Known rows, with every step that occurs
fopim -> nelud: [-14.6  22.7 -11.9  28.8 -14.0  -0.5   5.8  12.3 -37.3  16.6   1.9  11.4
  24.4 -14.4  29.7   9.7  -7.0  -0.8   3.0  15.6]
sogi -> nelud -> gofo -> pipeb -> fopim -> toliz: [-53.2 -23.7 -20.8  -2.0  15.4  15.0   2.5  -5.7 -21.4  -1.4   3.0  16.5
 -40.3 -14.7 -65.3  -8.2  14.6  -7.1 -13.9 -28.1]
pipeb -> nelud: [-16.4  28.0 -10.8  28.5  13.1 -14.2  18.8  32.0  -8.6 -10.4  35.4  10.3
  -4.5 -58.9  -8.4   8.4 -22.2   8.6  18.9  -6.4]
fopim -> sogi -> nelud -> gofo -> pipeb: [  0.6   7.3 -11.1 -16.0  -2.1  -5.4   8.5  -7.5  -7.3  68.1 -11.5   3.6
 -56.4  63.1 -17.4   6.6  25.8 -29.3  27.2  -7.6]
pipeb -> fopim -> sogi -> nelud -> siru -> toliz: [-35.7  17.6  47.0 -31.3 -14.8  -9.6  13.5 -14.5  33.8  -6.8   4.4  -6.1
  25.2  -3.0  54.8  -2.4 -11.8 -19.2  11.4  15.7]
gofo -> pipeb -> fopim -> sogi -> nelud -> siru -> toliz: [-44.6  15.7  46.2 -35.7 -13.9 -13.3  15.2 -21.8  30.6   5.4   3.3  -9.4
   6.9   9.9  49.1   4.3  -5.8 -18.4  19.8  16.9]
toliz -> fopim -> sogi -> nelud -> siru: [ 14.6  52.2  23.3   3.4 -16.7 -23.2  -2.8   3.3  49.2  23.3 -21.5 -14.4
  37.9  45.8   3.2   9.6 -26.0 -24.6  23.4  14.7]
sogi -> fopim: [ 34.7 -39.9 -13.5  22.5  46.1 -46.2 -31.5  -6.9  -1.5  32.4  -6.1   7.3
  16.5  -8.9  -1.2 -10.9 -12.2  -2.7   7.9  27.0]
siru -> toliz -> fopim -> sogi -> nelud -> gofo: [ 39.8   7.7  13.8 -11.5  -8.7  15.3  -6.6   6.7  -0.3  13.1  -8.1   6.3
  -4.4  28.4  22.2 -19.6  19.4 -33.4  -1.8  -4.9]
toliz -> fopim: [ 65.4 -28.3  -6.1   7.5  48.8   2.5 -30.2 -14.4  11.9 -20.8  12.1   1.2
  11.1   8.8 -19.7   1.6 -12.6   4.9  15.3  20.5]
siru -> pipeb -> nelud -> toliz -> fopim: [ 31.0 -33.8  19.8   0.3  23.8  -6.8  -7.3   4.4  -3.4 -52.7  20.6  -6.9
   7.1 -19.0  -1.0   0.9   0.8  29.4 -10.7   0.0]
nelud -> toliz: [-37.8 -30.8   0.4 -20.6   6.4 -11.5  38.8  14.5  -1.4  -2.0 -14.5  20.3
  26.4  17.7 -17.7  -6.0   3.9  14.8 -30.4 -20.5]
pipeb -> fopim -> sogi -> nelud: [-16.6  25.1 -32.7  22.1 -15.9   9.1  -1.5   9.1  13.0 -24.3  -8.7  -1.2
 -11.0   8.9 -15.6   7.0 -29.0  12.6  -8.8  -1.5]
gofo -> pipeb -> fopim -> nelud: [-26.9   8.1 -22.3  34.8  -8.4   7.4 -22.6  12.2 -39.9  -0.5  11.5  -1.5
 -10.4 -30.1  15.8  15.2   3.8   8.2  -0.1  17.6]
nelud -> pipeb: [ 39.1 -10.8 -25.1  -9.4   9.0  -8.3  13.5 -44.5 -10.9  22.4 -12.2  -5.7
 -33.3  -4.5 -10.0  17.9  24.5  22.5   0.0 -13.7]
sogi -> nelud: [ 17.0  20.7 -27.5  26.2  25.6 -31.0  10.3   3.3   0.6  -7.9   7.6  18.4
 -12.6  22.4  -6.7  23.2 -21.8   0.8   8.4   5.9]
gofo -> pipeb -> fopim: [ -7.3 -24.3 -34.2   7.5  33.6   6.5 -30.7  -1.8   4.4  -4.4  21.9  -4.1
 -43.2 -15.4 -33.4  11.0   2.3   5.6   8.5   4.8]
toliz -> fopim -> sogi -> nelud -> gofo: [ 51.3  13.7  -1.8   0.9  -6.1  13.5 -13.2  14.3   0.1  21.1 -11.6   8.6
  -4.6  34.1   2.8 -16.6  16.6 -34.0  -2.3  -7.6]
pipeb -> nelud -> siru: [ -3.5  56.5  27.8  10.2  -1.2 -34.9  11.2  29.4  34.1  30.7  13.2  -6.6
  37.6 -18.0   8.4   8.0 -21.3 -27.8  35.8   6.4]

Rows
[-62.4 -25.9  -2.5   4.6 -18.7  -1.5  14.3  23.1 -32.6 -16.9 -12.5   9.7
  13.3  -8.5   1.3   2.2  15.1  24.9 -40.4  -8.6] => gofo -> pipeb -> fopim -> nelud -> toliz
[ 22.6   6.4 -20.1  10.7 -19.5  -5.6   9.3 -36.0 -42.1  20.6 -17.5  -7.5
 -20.8 -19.9  19.9  22.2  28.1  25.1  -7.1  -3.4] => fopim -> nelud -> pipeb
[ 12.5 -23.8 -26.4   3.1  28.9  14.3 -38.5   7.3  -1.0   8.9  21.4  -1.5
 -45.6 -10.9 -25.7  -1.3  22.0 -14.9   5.0  -1.8] => nelud -> gofo -> pipeb -> fopim
[ 30.9 -25.0 -38.8  12.0  20.5  12.3 -32.9 -17.8  -3.0 -29.0  11.8 -11.0
 -34.1 -50.0 -20.0   8.4  14.4  25.7 -18.2  -6.8] => nelud -> pipeb -> fopim
[-25.8  10.9  31.2 -26.7 -37.0  32.8   6.8 -11.0  32.5  -8.3 -12.4 -17.4
  30.6  -1.5  12.7 -19.1 -23.1   3.2  11.7   8.8] => pipeb -> nelud -> siru -> toliz -> fopim -> sogi
[-18.6  33.3 -25.4  12.3 -19.5  -1.3  18.9   3.0  10.8   1.1 -17.3   4.7
  -5.3  32.8 -11.7   8.8 -29.9   6.5   1.7  -2.2] => fopim -> sogi -> nelud
[-44.7 -21.0   6.7   1.6 -23.7   1.8  10.3  23.1 -32.5 -32.3   1.1   2.3
  20.9 -24.8  26.6  -1.3  16.0  27.8 -45.8 -10.9] => siru -> pipeb -> fopim -> nelud -> toliz
[ -1.7  -1.9  -7.8 -15.3 -21.6  42.3  -3.4 -12.2  26.9   3.3 -22.2 -11.3
  20.8  22.4 -22.6 -18.4 -23.8   9.2   4.2   3.3] => toliz -> fopim -> sogi
[ 24.5  39.5  33.7  16.0  -7.5 -20.9 -19.2   8.7  16.2  28.4  -8.1 -12.5
  59.2  13.6  30.6   9.2  -9.8 -28.3  25.2  30.8] => toliz -> fopim -> nelud -> siru
[ 37.3 -39.0   6.0   7.0  34.5 -14.0  -9.6  -2.9   3.9 -50.8  -3.8   7.2
  14.8  25.5 -21.3   5.8  -6.2  24.0 -19.5   6.9] => sogi -> nelud -> toliz -> fopim
[-25.9   4.7  60.5 -22.0  -6.4 -29.4   7.3 -16.9   5.0  22.1   3.6  -2.4
  47.6 -15.0  83.0  -5.5  -1.8 -24.6  17.9  32.5] => sogi -> fopim -> nelud -> siru -> toliz
[ 34.5  19.3   3.1   8.6   8.5   1.3   0.9  40.9 -15.0  27.8  24.5  15.6
  -7.4 -29.6   7.1 -18.2  21.7 -36.1  10.2 -16.9] => pipeb -> nelud -> gofo
[ 33.7  17.5 -12.5   4.6 -11.2  17.7 -13.8  24.9  -1.6  18.0  -6.8   7.8
 -11.5  15.9   2.6 -18.2  17.7 -34.8 -10.2 -13.9] => pipeb -> fopim -> sogi -> nelud -> gofo
[ 47.7  22.3  13.7  -1.7   2.6   1.6  -4.8  30.3 -18.5  25.0  38.6  -0.3
 -21.8 -35.9  35.3 -15.9  31.1 -33.3  15.7 -17.7] => siru -> pipeb -> nelud -> gofo
[ 22.5 -35.4  12.9   7.9  27.0  -6.1  -4.2  11.1  -0.5 -51.4   9.9   3.5
  19.4 -14.1 -22.4  -1.5  -6.7  27.8 -13.1   0.9] => pipeb -> nelud -> toliz -> fopim
[-44.2 -12.4   1.8 -14.9   6.9  17.0  -1.1  -9.4   1.4 -11.8  18.6  -3.1
  -8.1 -42.1 -28.8 -12.2   5.1  -3.8 -10.4 -23.2] => nelud -> siru -> pipeb -> fopim -> toliz
[ 20.6  12.5 -28.9  -0.7 -22.9  -5.8  19.5 -44.3  -8.3   8.4 -30.8 -12.3
 -41.6  13.2  -9.2  22.9  12.3  31.8  -8.1 -16.3] => fopim -> sogi -> nelud -> pipeb
[-53.4 -14.5   4.9   0.2 -22.8  -8.3  34.7  22.8 -32.5  -4.6 -19.3  17.7
  38.6   2.5  11.2  -1.6   8.5  19.0 -38.9 -11.4] => fopim -> nelud -> toliz
[ 10.2  19.5 -18.8  16.6  -9.4   2.1   1.2  -4.5  13.9 -19.2 -15.3  -0.5
  -2.6  33.5 -15.8   7.6 -31.0  11.8   2.8   7.0] => toliz -> fopim -> sogi -> nelud
[-24.0  -5.2  11.7 -21.9 -41.9  36.4  10.8  -0.9  15.8 -19.6 -13.5 -20.1
  14.4   1.0  -4.8 -18.8 -11.9  27.8 -12.6 -10.9] => siru -> pipeb -> nelud -> toliz -> fopim -> sogi
[-40.3 -10.4   4.2 -19.1 -36.9  31.4  16.3  -2.2  14.4  -6.3 -26.3 -12.6
   8.1  19.3 -30.9 -14.6 -12.8  25.0  -7.1  -9.8] => gofo -> pipeb -> nelud -> toliz -> fopim -> sogi
[  8.8  -8.2   9.1 -26.3   2.4  -1.7   2.1 -21.1  -7.0  46.4  -6.0  -0.2
 -54.7  57.1  -0.5   4.6  29.4 -25.3  27.0   0.6] => siru -> toliz -> fopim -> sogi -> nelud -> gofo -> pipeb
[ 40.1 -41.6  25.1 -18.2  44.2   4.9 -16.3 -31.9  10.5 -35.6  21.5   2.3
  13.1  -4.1  21.5  -3.0  -6.7   4.4  14.6  26.2] => siru -> toliz -> fopim
[-41.1  -4.4  -1.8  -4.6   6.6   7.8  -0.7  -8.2  -1.1 -21.6  18.4  -2.4
 -15.1 -34.8 -27.8  -5.6   0.8  -0.9 -12.4 -20.9] => sogi -> nelud -> siru -> pipeb -> fopim -> toliz
